Below is a small trained network, with its code and all its weights. Each question gives an input and a class and asks what happens when units are switched off, that is, made to give their printed mean instead of their output.

import numpy as np


def w(rows, s, z=0):
    codes = np.array(rows[::2]) - 128.0
    scale = np.full(codes.shape[1], s)
    scale[-1] = z or s
    return codes * scale


def norm(h):
    return h / np.sqrt((h * h).mean(-1, keepdims=True) + 1e-5)


def f(y):
    return np.maximum(y, 0)


def log_softmax(a):
    a = a - a.max(-1, keepdims=True)
    return a - np.log(np.exp(a).sum(-1, keepdims=True))


def net(x, mask):
    res = np.array(x, float).reshape(1, 5) / 4 @ E
    u = 0
    for l in range(3):
        y = f(norm(res) @ A[l][:, :-1].T + A[l][:, -1])
        res = res + np.where(mask[u : u + 8], y, B[l][:, -1]) @ B[l][:, :-1]
        u += 8
    return log_softmax(norm(res)[-1] @ U[:, :-1].T + U[:, -1])


A, B = {}, {}
E = w([
[161,126,138,129,174],'x0',
[135,85,116,52,116],'x1',
[168,124,214,71,93],'x2',
[118,78,238,103,134],'x3',
[156,9,71,115,41],'x4',
],0.012)
A[0] = w([
[181,62,80,113,55,49],'0.n0',
[189,133,180,183,142,183],'0.n1',
[78,156,19,142,131,68],'0.n2',
[58,62,183,71,165,127],'0.n3',
[151,177,170,35,175,97],'0.n4',
[152,150,74,54,178,107],'0.n5',
[111,137,112,51,1,167],'0.n6',
[229,129,98,68,133,1],'0.n7',
],0.013,0.0054)
B[0] = w([
[112,102,110,17,128,225],'0.n0',
[114,96,123,197,143,199],'0.n1',
[135,211,58,143,132,203],'0.n2',
[34,47,153,70,182,224],'0.n3',
[245,92,193,129,152,213],'0.n4',
[184,141,114,121,201,169],'0.n5',
[224,86,85,196,131,254],'0.n6',
[77,149,145,61,190,160],'0.n7',
],0.011,0.008)
A[1] = w([
[39,172,110,126,80,85],'1.n0',
[139,140,101,54,88,74],'1.n1',
[130,108,250,175,59,159],'1.n2',
[70,203,68,179,59,3],'1.n3',
[84,192,214,116,110,68],'1.n4',
[172,95,68,30,103,81],'1.n5',
[177,96,145,38,22,23],'1.n6',
[46,126,240,146,75,55],'1.n7',
],0.011,0.0052)
B[1] = w([
[123,136,88,102,174,146],'1.n0',
[106,120,169,155,129,162],'1.n1',
[161,203,121,127,212,218],'1.n2',
[97,164,32,84,157,181],'1.n3',
[203,119,80,70,118,151],'1.n4',
[74,87,125,123,59,255],'1.n5',
[50,163,70,183,84,205],'1.n6',
[243,123,156,12,159,167],'1.n7',
],0.011,0.0057)
A[2] = w([
[117,72,110,195,166,214],'2.n0',
[163,185,112,116,126,145],'2.n1',
[99,114,127,99,86,40],'2.n2',
[79,119,111,191,149,154],'2.n3',
[129,121,157,150,177,146],'2.n4',
[166,116,118,123,95,118],'2.n5',
[86,83,129,89,7,25],'2.n6',
[117,86,196,90,138,4],'2.n7',
],0.021,0.0032)
B[2] = w([
[146,163,137,64,23,208],'2.n0',
[102,89,110,223,134,196],'2.n1',
[108,86,95,152,101,173],'2.n2',
[67,201,133,53,76,180],'2.n3',
[154,145,213,123,71,207],'2.n4',
[116,64,144,137,110,171],'2.n5',
[85,71,69,7,32,254],'2.n6',
[97,73,142,4,203,222],'2.n7',
],0.012,0.0098)
U = w([
[84,205,191,155,90,131],'0',
[190,43,224,70,225,183],'1',
[99,7,63,56,51,169],'2',
[64,205,11,177,139,173],'3',
[63,81,156,192,133,4],'4',
[199,202,212,224,168,131],'5',
[92,85,147,173,128,1],'6',
[171,61,63,227,110,86],'7',
],0.019,0.0099)

Each question gives the input, the list of numbers given to net, and the class t.
The units are the neurons (one row each of A and B). Each row of codes is followed by its name. A weight is (code - 128) times the scale printed after its matrix; where a second scale follows, it is the last column's (A, B and U).
mask holds one flag per neuron, layer by layer. A switched-off neuron (its flag False) gives its mean, the last column of its row in B, instead of its output. The means were averaged over made-up inputs and are rounded, as every weight is.
A unit's drop is (log p(t) with every unit on - log p(t) with that unit switched off) / (log p(t) with every unit on - log p(t) with every unit switched off).
The circuit of an input: a set's keep is (log p(t) with only the set's units on - log p(t) with every unit switched off) / (log p(t) with every unit on - log p(t) with every unit switched off). Starting from the 12 units with the biggest drops (on a tie, the unit counted first), units are removed one at a time, each time the one whose removal leaves the highest keep (on an exact tie, the one counted first), for as long as the keep stays at least 0.8.
circuit, biggest first: the units of the circuit, biggest drop first
top k neurons: the k neurons with the biggest drops, biggest first
k most important neurons of layer l: the k neurons of layer l with the biggest drops, biggest first
drop of u: that unit's drop, to one decimal
input [0,2,-3,-6,3], class 3: circuit, biggest first => [0.n2, 2.n6]
input [-8,6,3,-5,-1], class 7: circuit, biggest first => [0.n6, 2.n6]
input [5,0,2,7,4], class 1: circuit, biggest first => [1.n2, 2.n6]
input [-3,-2,5,-7,-4], class 7: 2 most important neurons of layer 2 => [2.n1, 2.n3]
input [2,5,-8,8,-1], class 1: circuit, biggest first => [2.n6]
input [1,2,1,-5,1], class 3: 2 most important neurons of layer 2 => [2.n6, 2.n7]
input [4,4,-3,-4,-4], class 5: top 2 neurons => [2.n6, 0.n5]
input [2,0,0,-5,2], class 3: top 2 neurons => [0.n2, 2.n6]
input [4,1,-4,-4,3], class 3: circuit, biggest first => [0.n2, 2.n6]
input [0,-5,4,2,-8], class 5: 2 most important neurons of layer 0 => [0.n3, 0.n0]
input [5,7,-6,-1,-6], class 5: drop of 2.n7 => 0.1
input [6,-6,-7,2,-8], class 0: 3 most important neurons of layer 2 => [2.n3, 2.n0, 2.n4]
input [-8,-2,4,-1,-8], class 5: drop of 0.n3 => 0.2
input [-3,7,8,-8,-6], class 1: circuit, biggest first => [0.n4]
